Below is a small trained network, with its code and all its weights. Each question gives an input and a class and asks what happens when units are switched off, that is, made to give their printed mean instead of their output.

import numpy as np


def w(rows, s, z=0):
    codes = np.array(rows[::2]) - 128.0
    scale = np.full(codes.shape[1], s)
    scale[-1] = z or s
    return codes * scale


def f(y):
    return np.maximum(y, 0)


def log_softmax(a):
    a = a - a.max(-1, keepdims=True)
    return a - np.log(np.exp(a).sum(-1, keepdims=True))


def net(x, mask):
    res = np.array(x, float).reshape(1, 2) / 4 @ E
    y = f(res @ A[0][:, :-1].T + A[0][:, -1])
    res = res + np.where(mask, y, B[0][:, -1]) @ B[0][:, :-1]
    return log_softmax(res[-1] @ U[:, :-1].T + U[:, -1])


A, B = {}, {}
E = w([
[52,102,65,21,22,250,126,163,119,68,124],'x0',
[124,147,57,118,244,170,164,96,127,138,80],'x1',
],0.015)
A[0] = w([
[134,130,78,116,245,188,124,128,127,131,117,174],'n1',
[88,133,85,99,57,205,125,133,138,119,120,158],'n2',
[144,133,145,117,149,115,158,111,100,136,147,85],'n3',
[120,129,74,120,209,176,140,119,131,116,121,61],'n4',
[133,138,155,128,97,122,130,125,131,121,128,230],'n5',
[148,138,153,176,148,62,131,128,131,130,132,130],'n6',
[131,129,148,150,87,116,123,120,154,115,140,86],'n7',
[121,135,107,111,126,109,147,101,153,129,115,100],'n8',
[109,113,90,100,88,201,137,132,133,124,126,89],'n9',
[124,118,129,137,121,110,125,134,129,120,128,252],'n10',
[142,114,177,162,203,65,121,128,144,140,119,89],'n11',
[125,131,193,136,6,74,139,124,118,123,134,68],'n12',
[161,109,155,137,70,106,62,148,140,135,134,114],'n13',
],0.015,0.013)
B[0] = w([
[89,85,114,179,98,72,180,131,156,187,118,230],'n1',
[210,157,167,96,138,134,106,112,108,116,147,251],'n2',
[115,154,104,139,131,168,109,133,146,88,133,142],'n3',
[26,120,49,168,123,118,134,176,128,94,100,188],'n4',
[123,97,148,156,145,81,225,51,166,245,151,186],'n5',
[199,148,139,84,113,150,81,138,116,105,143,196],'n6',
[91,123,74,137,114,137,126,174,121,105,117,157],'n7',
[106,110,116,150,120,131,105,153,116,125,149,136],'n8',
[192,159,104,112,155,165,68,140,124,74,101,207],'n9',
[215,117,250,119,111,76,210,7,162,250,183,186],'n10',
[173,158,100,79,141,190,80,140,97,53,103,207],'n11',
[34,102,16,198,131,125,109,199,116,81,51,222],'n12',
[61,128,74,135,143,118,159,157,153,121,116,193],'n13',
],0.018,0.028)
U = w([
[205,177,129,86,151,153,72,123,87,63,130,110],'0',
[51,97,73,185,136,86,174,190,129,126,106,92],'1',
[166,119,193,121,139,76,213,6,142,243,176,255],'2',
[55,124,168,107,140,139,114,141,85,116,176,63],'3',
],0.013,0.0041)

Each question gives the input, the list of numbers given to net, and the class t.
The units are the neurons (one row each of A and B). Each row of codes is followed by its name. A weight is (code - 128) times the scale printed after its matrix; where a second scale follows, it is the last column's (A, B and U).
mask holds one flag per neuron, in row order. A switched-off neuron (its flag False) gives its mean, the last column of its row in B, instead of its output. The means were averaged over made-up inputs and are rounded, as every weight is.
A unit's drop is (log p(t) with every unit on - log p(t) with that unit switched off) / (log p(t) with every unit on - log p(t) with every unit switched off).
The circuit of an input: a set's keep is (log p(t) with only the set's units on - log p(t) with every unit switched off) / (log p(t) with every unit on - log p(t) with every unit switched off). Starting from the 12 units with the biggest drops (on a tie, the unit counted first), units are removed one at a time, each time the one whose removal leaves the highest keep (on an exact tie, the one counted first), for as long as the keep stays at least 0.8.
units of the circuit, in order: the units of the circuit, biggest drop first
top k neurons: the k neurons with the biggest drops, biggest first
drop when u is switched off: that unit's drop, to one decimal
input [-2,-3], class 2: units of the circuit, in order => n4
input [8,7], class 0: top 2 neurons => n2, n9
input [3,-3], class 2: units of the circuit, in order => n11, n4
input [-4,4], class 0: top 2 neurons => n11, n12
input [3,1], class 2: top 2 neurons => n11, n12
input [-4,3], class 0: top 2 neurons => n11, n5
input [-5,-5], class 0: top 4 neurons => n6, n11, n1, n4
input [-3,2], class 2: top 2 neurons => n12, n9
input [4,-1], class 0: top 2 neurons => n1, n9
input [-8,0], class 0: drop when n11 is switched off => 0.2
